[[246 184 206 206  69 201]
 [127  31  16  14  83 144]
 [170 231 236 238 205 178]] | 178

[88  8  4 12] | 12

[36 51 38 16 96] | 96

[284 311 802  36] | 36

[[3385 5323 5461 4874 8011]
 [4811 3632 6439 4340 6571]
 [7733 6236 3555 2914 6366]] | 6366

[229  55 129 120  94  34  15] | 15

[81  5 83 34] | 34

[[7208 9375 2663 7134 8814 7042 9841]
 [6537 6906 5702 5065 6689 7323 6687]] | 6687

[[144 127  98  30 157 217]
 [ 49 125  91  87 122 176]] | 176
---
[[-63.3  67.7 -64.8  58.0]
 [ 22.6 -25.0  34.8 -28.1]
 [ 46.1 -70.9  46.0  20.9]]: 46.0

[[ -3.5  11.4  24.0  32.2  11.3  25.1]
 [ 31.2  55.4  24.1  32.0 -39.6  19.0]
 [ 21.1  -5.7  -6.8 -14.0  -3.8  -8.0]]: -6.8

[[  0.9   4.0  16.8  -2.7 -14.3  -0.7]
 [ -0.3  -6.3  12.0   0.5 -63.2   0.7]
 [  0.6 -14.8  11.0   1.7  -3.4   1.9]]: 11.0

[[ 17.0 -38.9 -41.3  12.7 -71.8   7.9  -3.0]
 [ 21.1 -46.3 -61.6  33.7 -36.0  -6.5 -10.5]
 [ -5.0   0.3   6.6 -10.2 -62.3  21.4 -36.2]]: 6.6

[[ -6.0  46.3  -1.8  12.2   7.3  22.5]
 [-45.3  16.8  25.3  22.1  11.8   6.3]
 [ 66.6  19.7  36.3  22.2  19.5  28.1]]: 36.3

[[ 17.2  -2.8  11.3  20.4]
 [-35.8  32.6 -33.3 -13.7]
 [-60.3   9.4 -36.5 -22.2]]: -36.5

[[ 38.2  44.3   1.5 -24.1 -58.8  37.6]
 [ 17.2  36.9 -18.6  69.3  27.6 -42.3]
 [-48.5  27.9 -35.5  59.8 -42.4 -16.3]]: -35.5

[[ -1.4  -1.3  -0.3 -74.2]
 [  2.7  -2.1  -1.0  33.0]
 [  0.5  -2.9  -0.1  12.3]]: -0.1
---
21  39  33  43  40
52  63  38  28  28
35  77  32  36  20
Out: 77, 63

8  0  7  0  6 Out: 8, 7

23  75  77  60  88 Out: 88, 77

6  7  1  3  1 Out: 7, 6

  7   41  -41   29 Out: 41, 29

5  5  5  5  6  7  2 Out: 7, 6

6847  4025  8474  1085  3649  8580  3403
6937  9443  2323  7609  8816  6523  9308
Out: 9443, 9308
---
[5, 5, 7, 2, 4, 7, 6] yields 6, 5
[766, 944, 480, 273, 116] yields 116, 766
[[480, 576, 470, 282], [526, -545, -663, 734]] yields 282, 526
[[472, 508, 352, 269], [301, 320, 305, 550], [890, 214, 540, -841]] yields 269, 890
[-9, 36, 10, -32] yields -32, -9
[[149, 183, 84, 230], [181, 170, 147, 194], [148, 168, 30, 231]] yields 230, 148
[-37, -42, 27, -9] yields -9, -37
[237, -265, 747, 184, -519] yields -519, 237
[41, 109, 220, 93] yields 93, 41
---
[ 74.9 -32.9 -40.8  53.3   6.2 -57.3] ⇒ 74.9
[ 10.9  17.7  31.3 -66.4  24.9] ⇒ 10.9
[ 13.8  60.7  37.9  10.7  -0.2 -34.8] ⇒ 13.8
[-30.6  24.5  74.9 -34.5  40.5  31.5] ⇒ -30.6
[37.6 52.8 49.0 75.1 52.4 -2.1] ⇒ 37.6
[-27.5 -43.8   0.8 -37.7 -69.0  68.5] ⇒ -27.5
[-14.4   2.5  28.4   7.6 -60.6  19.0] ⇒ -14.4
---
[-12.8 -16.7  19.7 -56.5 -61.4  59.4] => 59.4, 19.7

[[-69.0  -2.6  17.6 -33.6  27.8 -46.8]
 [-56.4  -6.2  14.5 -34.3  24.9 -40.5]] => 27.8, 24.9

[ 55.7  -9.0 -13.7  -7.2  31.2  47.7] => 55.7, 47.7

[ 56.2 -16.0  17.5  24.5] => 56.2, 24.5

[-56.4 -47.1 -36.7  24.7 -31.2 -50.7   4.1] => 24.7, 4.1

[[-25.0 -14.2  -6.2 -21.1  19.5  55.4  -9.2]
 [ 52.5  24.9   9.7 -10.6 -15.7  24.8  19.1]
 [ 15.0   6.5  -6.4 -11.7  14.4  63.6  -9.0]] => 63.6, 55.4
